Here is a tiny trained network, its code and every weight. The questions are about switching its units off for an input and a class, where a switched-off unit gives its printed mean instead of its output.

import numpy as np


def w(rows, s, z=0):
    codes = np.array(rows[::2]) - 128.0
    scale = np.full(codes.shape[1], s)
    scale[-1] = z or s
    return codes * scale


def f(y):
    return y / 2 * (1 + np.tanh(0.7978845608 * (y + 0.044715 * y**3)))


def log_softmax(a):
    a = a - a.max(-1, keepdims=True)
    return a - np.log(np.exp(a).sum(-1, keepdims=True))


def net(x, mask):
    res = np.array(x, float).reshape(1, 3) / 4 @ E
    y = f(res @ A[0][:, :-1].T + A[0][:, -1])
    res = res + np.where(mask, y, B[0][:, -1]) @ B[0][:, :-1]
    return log_softmax(res[-1] @ U[:, :-1].T + U[:, -1])


A, B = {}, {}
E = w([
[169,185,221,125],'x0',
[199,184,53,85],'x1',
[145,156,101,254],'x2',
],0.01)
A[0] = w([
[126,200,116,159,53],'neuron 1',
[95,62,24,121,28],'neuron 2',
[152,137,120,192,102],'neuron 3',
[126,112,126,128,49],'neuron 4',
[164,175,197,126,7],'neuron 5',
[45,95,201,138,88],'neuron 6',
[116,158,100,193,62],'neuron 7',
[180,222,90,74,128],'neuron 8',
[198,176,103,99,75],'neuron 9',
[90,103,151,50,76],'neuron 10',
[146,151,93,193,158],'neuron 11',
[107,60,95,71,68],'neuron 12',
[104,109,123,42,127],'neuron 13',
[144,106,163,57,111],'neuron 14',
[116,120,136,48,165],'neuron 15',
[159,191,203,122,25],'neuron 16',
[174,159,85,106,3],'neuron 17',
[87,67,199,152,100],'neuron 18',
[142,170,133,194,139],'neuron 19',
[125,138,97,194,71],'neuron 20',
[71,11,1,135,19],'neuron 21',
[87,70,204,155,101],'neuron 22',
],0.011,0.0046)
B[0] = w([
[151,120,134,136,147],'neuron 1',
[143,203,182,112,205],'neuron 2',
[205,76,143,130,174],'neuron 3',
[161,145,132,130,113],'neuron 4',
[141,209,215,77,162],'neuron 5',
[151,160,93,192,221],'neuron 6',
[219,93,140,116,170],'neuron 7',
[107,142,61,224,222],'neuron 8',
[114,158,71,183,180],'neuron 9',
[207,102,136,154,207],'neuron 10',
[149,83,162,136,202],'neuron 11',
[162,129,156,144,193],'neuron 12',
[198,80,141,186,218],'neuron 13',
[195,65,155,152,200],'neuron 14',
[165,82,143,172,219],'neuron 15',
[106,224,254,30,177],'neuron 16',
[240,199,52,206,147],'neuron 17',
[156,193,33,218,213],'neuron 18',
[157,76,158,131,193],'neuron 19',
[236,88,169,159,172],'neuron 20',
[109,228,242,112,255],'neuron 21',
[150,164,26,201,216],'neuron 22',
],0.0083,0.0074)
U = w([
[124,186,182,112,151],'0',
[139,146,20,174,97],'1',
[178,9,144,141,97],'2',
[81,59,101,118,250],'3',
[109,92,114,62,81],'4',
[72,90,88,76,78],'5',
[89,89,100,77,80],'6',
],0.015,0.017)

Each question gives the input, the list of numbers given to net, and the class t.
The units are the neurons (one row each of A and B). Each row of codes is followed by its name. A weight is (code - 128) times the scale printed after its matrix; where a second scale follows, it is the last column's (A, B and U).
mask holds one flag per neuron, in row order. A switched-off neuron (its flag False) gives its mean, the last column of its row in B, instead of its output. The means were averaged over made-up inputs and are rounded, as every weight is.
A unit's drop is (log p(t) with every unit on - log p(t) with that unit switched off) / (log p(t) with every unit on - log p(t) with every unit switched off).
The circuit of an input: a set's keep is (log p(t) with only the set's units on - log p(t) with every unit switched off) / (log p(t) with every unit on - log p(t) with every unit switched off). Starting from the 12 units with the biggest drops (on a tie, the unit counted first), units are removed one at a time, each time the one whose removal leaves the highest keep (on an exact tie, the one counted first), for as long as the keep stays at least 0.8.
circuit, biggest first: the units of the circuit, biggest drop first
most important unit: the unit with the biggest drop
k most important neurons: the k neurons with the biggest drops, biggest first
drop when u is switched off: that unit's drop, to one decimal
input [4,6,-8], class 2: most important unit : neuron 14
input [5,-6,-2], class 1: circuit, biggest first : [neuron 22; neuron 18]
input [-1,3,-3], class 3: 2 most important neurons : [neuron 18; neuron 22]
input [2,4,-2], class 1: 2 most important neurons : [neuron 8; neuron 21]
input [6,-7,-3], class 1: 2 most important neurons : [neuron 22; neuron 18]
input [-8,-8,-5], class 0: 3 most important neurons : [neuron 21; neuron 2; neuron 8]
input [-3,-7,-6], class 1: 3 most important neurons : [neuron 18; neuron 22; neuron 6]
input [-7,-6,8], class 2: 4 most important neurons : [neuron 20; neuron 7; neuron 3; neuron 11]
input [2,1,1], class 3: 2 most important neurons : [neuron 21; neuron 2]
input [1,4,5], class 2: 4 most important neurons : [neuron 18; neuron 22; neuron 11; neuron 19]
input [-5,0,6], class 2: drop when neuron 7 is switched off : 0.2
input [-6,2,-5], class 0: drop when neuron 21 is switched off : 0.9
input [-7,-1,4], class 0: drop when neuron 21 is switched off : 0.2
input [5,-8,-6], class 1: most important neuron : [neuron 18]
input [4,-6,0], class 1: 2 most important neurons : [neuron 22; neuron 18]
input [-7,3,7], class 0: 2 most important neurons : [neuron 21; neuron 2]
input [-3,3,3], class 3: 2 most important neurons : [neuron 18; neuron 22]
